Each row has a name. Each piece below is followed by the name of the row it came from, unless a question asks for something else. Each question is about the rows just above it. Places in a row count from 0.

noze: [-3 17 -4 30 29]
dil: [-15   0  28 -11 -51]
Gasi: [-17  10   1   5  21]
zakiz: [-23 -32  43 -23 -37]
gofam: [ -5  37 -34  33  42]
zep: [ 2 -1 14 14  8]
Bimam: [ -9 -24   9  32  13]
Depub: [ 22 -18 -11 -11  28]
Difi: [ 10   5 -17   0  21]
dol: [-16  20  17  42 -26]
Far: [ -6  38 -34  32  39]
At which places does zakiz hold [43]?  2
Every place of [21] in Gasi:  4
Which row holds these entries in another order? [ 21   0 -17   5  10]  Difi
Put [ 39  32 -34  38  -6] back in order: which row is it?  Far

Bimam: [-22 -16 -49   6  27  52  29 -10 -32  34 -45 -32  15 -36  48  29  -6 -52
 -25 -42  52 -25 -10  -7  25 -27  49 -35  49 -49 -21  38  21  -4  23 -32
 -38 -15 -22 -47  52  43  32 -15  46  24  -1 -12 -11  34]
noze: [ 38  46  15 -51 -36  39 -32 -33 -23  -8  38  29  22  22   6 -32  14 -13
  28  51 -40  12 -34 -16 -23  49  38  22   3  27  37  30 -34  25 -51 -24
  45  35 -43 -50  19 -13 -27  10 -46 -31 -24  20 -40  31]
zakiz: [ 48  15  52  46  43 -12  24   6 -22 -22 -47 -10 -52 -35  32 -49  21  -6
 -25 -16 -15  -7 -32 -10 -32  52 -36 -32  34  34  23 -42 -15  38 -26  25
  29 -49 -27  29 -38  49  -1 -11  52 -21  49  -4 -45  27]
Far: [ -6 -41 -47 -36 -20  19  49 -40 -47  21  46  46 -27 -39  -6 -43  15 -22
 -47 -41 -15  19  10 -41 -25 -25 -14 -11 -42  21 -44  20  44   1   1   5
 -31   6  13   0 -47  44  50   7  43 -35 -29  36 -42  20]
gofam: [ -6  34 -47 -36 -20  19  49 -40 -47  21  46  46 -27 -39  -6 -43  15 -22
 -39 -15 -15  19  10 -41 -25 -33  15 -43  51 -35  23 -47  13  14 -37  -2
 -39 -25 -13 -12  30  23 -46  31 -10 -13 -17 -47  33  28]
Places of [-41] in row Far:  1 19 23
[-11  34 -22 -16 -49   6  27  52  29 -10 -32  34 -45 -32  15 -36  48  29
  -6 -52 -25 -42  52 -25 -10  -7  25 -27  49 -35  49 -49 -21  38  21  -4
  23 -32 -38 -15 -22 -47  52  43  32 -15  46  24  -1 -12] is which row reordered?  Bimam
[ 27  48  15  52  46  43 -12  24   6 -22 -22 -47 -10 -52 -35  32 -49  21
  -6 -25 -16 -15  -7 -32 -10 -32  52 -36 -32  34  34  23 -42 -15  38 -26
  25  29 -49 -27  29 -38  49  -1 -11  52 -21  49  -4 -45] is which row reordered?  zakiz

dol: [-17  -4  30 -10  41  -7   3  25  -4  -6 -27  12  -2 -28  34  34  33 -23
 -37  35 -18  -7  24 -21  31  23   2   4  10 -33 -11  30 -26  -8  33  -5
   4 -21  34  34  25]
geg: [-38  -1 -27 -17   8 -31  23 -11  27 -35  -8  -1  15 -37  -4 -28  12  12
 -22 -35  11  -8 -12  15 -40 -39 -21  -7 -13 -31 -13 -34   4 -20  12  23
  -7 -33  21 -18  22]
Difi: [  8 -45  37 -24 -32 -16 -17  34 -27  34 -41  34  -8 -19  34  39   1 -34
  -6 -19 -19  34  32  11 -10  -9 -26  26  34   6  14 -11 -10  -1  34 -23
 -35  33   7 -18 -34]
Depub: [-28 -14 -36 -26  22  23  15  17  -4  23  -2 -47 -47 -29  13 -28 -20  26
  17 -25  20 -26 -24 -21 -22 -26 -14   6 -33  13  23  -7 -19  25 -13  -9
  21 -44 -29 -46 -35]
zakiz: [  4 -17  35  12 -27  -5 -18  34 -33  34  -7  33 -11 -10  30  41 -21 -23
  30  -6 -28  34  24   2  -4  -4  25  34  31   3  23   4 -21  10  25 -26
  -2  33  -8  -6 -37]
Bimam: [ 33  40  26 -21  20  15  41  21  37  27  46   2  41  10  -4  31 -21 -19
  40   9 -16  34  25  32   3   5  18  27  18  34  43 -13 -18  26  -5  39
  46  22  39 -21 -27]
dil: [ -4  28 -31   9   6  13 -13 -32  -4 -20  27 -31 -13  22 -28 -36   7  19
  -8  21  24 -34 -28 -24  18  21   4 -28 -32  -8 -10  13  17   8 -34  -3
  13 -20 -26  13  20]
gofam: [-19 -14  -7  25 -24 -26 -33  21 -35 -28 -13  17 -26 -29  13  -9 -47  -4
  26 -25 -47  23  15 -22 -14 -20  23  23  20 -21  13  17 -46 -44   6 -36
  -2 -28 -29  21 -26]
Put [ 22 -18  21 -33  -7  23  12 -20   4 -34 -13 -31 -13  -7 -21 -39 -40  15
 -12  -8  11 -35 -22  12  12 -28  -4 -37  15  -1  -8 -35  27 -11  23 -31
   8 -17 -27  -1 -38] back in order: which row is it?  geg
[-37  -6  -8  33  -2 -26  25  10 -21   4  23   3  31  34  25  -4  -4   2
  24  34 -28  -6  30 -23 -21  41  30 -10 -11  33  -7  34 -33  34 -18  -5
 -27  12  35 -17   4] is which row reordered?  zakiz
Put [-26  21 -29 -28  -2 -36   6 -44 -46  17  13 -21  20  23  23 -20 -14 -22
  15  23 -47 -25  26  -4 -47  -9  13 -29 -26  17 -13 -28 -35  21 -33 -26
 -24  25  -7 -14 -19] back in order: which row is it?  gofam

gofam: [ 0 38  0 -1]
Bimam: [ 26 -12   0 -13]
noze: [-16 -14   0  -6]
dol: [ 20 -24   0 -25]
Depub: [ -9   0 -18  20]
Gasi: [-25 -25 -25 -25]
Far: [ -9  20   0 -17]
dil: [  8 -14   0  -6]
zep: [-16 -19   1 -47]
At which places does Gasi hold [-25]?  0 1 2 3
Put [-14  -6   0   8] back in order: which row is it?  dil
At which places does Depub hold [-18]?  2
Places of [0] in row Depub:  1
Put [  0 -17  20  -9] back in order: which row is it?  Far

zakiz: [ 10  10   0  19 -41  10  27   0]
gofam: [ -2  17 -40 -32  -2  -2 -40  -2]
dil: [ 35 -27  24   8 -10  22  31  -2]
Gasi: [ 24  35 -27  31  11  22   8  -9]
Bimam: [  0  10  27  19   9  10   0 -41]
noze: [-13 -18  15  -1  13  -1  13   5]
[  8  31  11  24  35  -9 -27  22] is which row reordered?  Gasi
Every place of [-1] in noze:  3 5
Places of [-2] in row gofam:  0 4 5 7
At which places does gofam hold [-40]?  2 6
Put [  0  27  10 -41  19   0  10  10] back in order: which row is it?  zakiz

Difi: [  8 -12 -12   0   9 -26  -2   9   9  22  12 -23   2   1  -2  -7  -6   9
  -1  19   0  25   7   0  -6  -8  -6  -3   0   6]
geg: [ -1  15   0  -1   0   5   9   9  -4  15 -26  12   0  20 -10   8   1   7
  -5   1  17  -1   5  15  17   5   5  17   4 -24]
Depub: [  5  15 -26  15   0   0   1  -5 -10  17   5 -13   5   1   7   5  -6   9
   0   5  -1  15   8  20 -24  -1   9   9  12  -4]
Bimam: [  0  -5  -3  -3   0   0  10   0   0  -4   0   0   0   0  11  12  -1 -11
  -5  -8  -8   0   2  -3  -8  -3  -8   6   8   0]
gofam: [  6  20 -15   0   8 -19   2   0   0  18   8   0  -3   5   0  14  -4  -6
  18  14  -3   1   2  17   0 -11   1  17  34   5]
dol: [  0  11   8  -5  12  -7   3  -8  13  10  -5  10   2   0  34  -8   0   0
  12   6  -1   0  -4  -3   0   0   0   0 -11  -8]
zep: [ 11  -9 -13  -1  10 -24   2   9  10   0   9 -25   5   2 -17   0  -4   8
   2  24   5  27   8  13  -7   0  -7 -10  25   3]
Every place of [9] in Depub:  17 26 27
Which row holds these entries in another order? [  0   8   6  -8  -3  -8  -3   2   0  -8  -8  -5 -11  -1  12  11   0   0
   0   0  -4   0   0  10   0   0  -3  -3  -5   0]  Bimam
Places of [0] in row Bimam:  0 4 5 7 8 10 11 12 13 21 29
[  5  15   9   0  -4   5   7   5  17  -1 -13 -24   9  -5   0   9  -1   1
  15   8   0 -10   5  -6  12  15   5   1 -26  20] is which row reordered?  Depub
Places of [-1] in row geg:  0 3 21

zakiz: [-15  38  19  20 -15 -15  18  10]
Depub: [-2 -7 19  9 17  3 31 30]
Bimam: [ -2  -7 -14  -2  17   3  31 -49]
Gasi: [-15  10 -15 -15  18  18  38  20]
Every place of [-14] in Bimam:  2
Every place of [18] in zakiz:  6
Places of [-15] in row zakiz:  0 4 5
Places of [-15] in row Gasi:  0 2 3
[ 10  18 -15 -15  20  19  38 -15] is which row reordered?  zakiz
Put [ 18  38  20 -15  10 -15 -15  18] back in order: which row is it?  Gasi

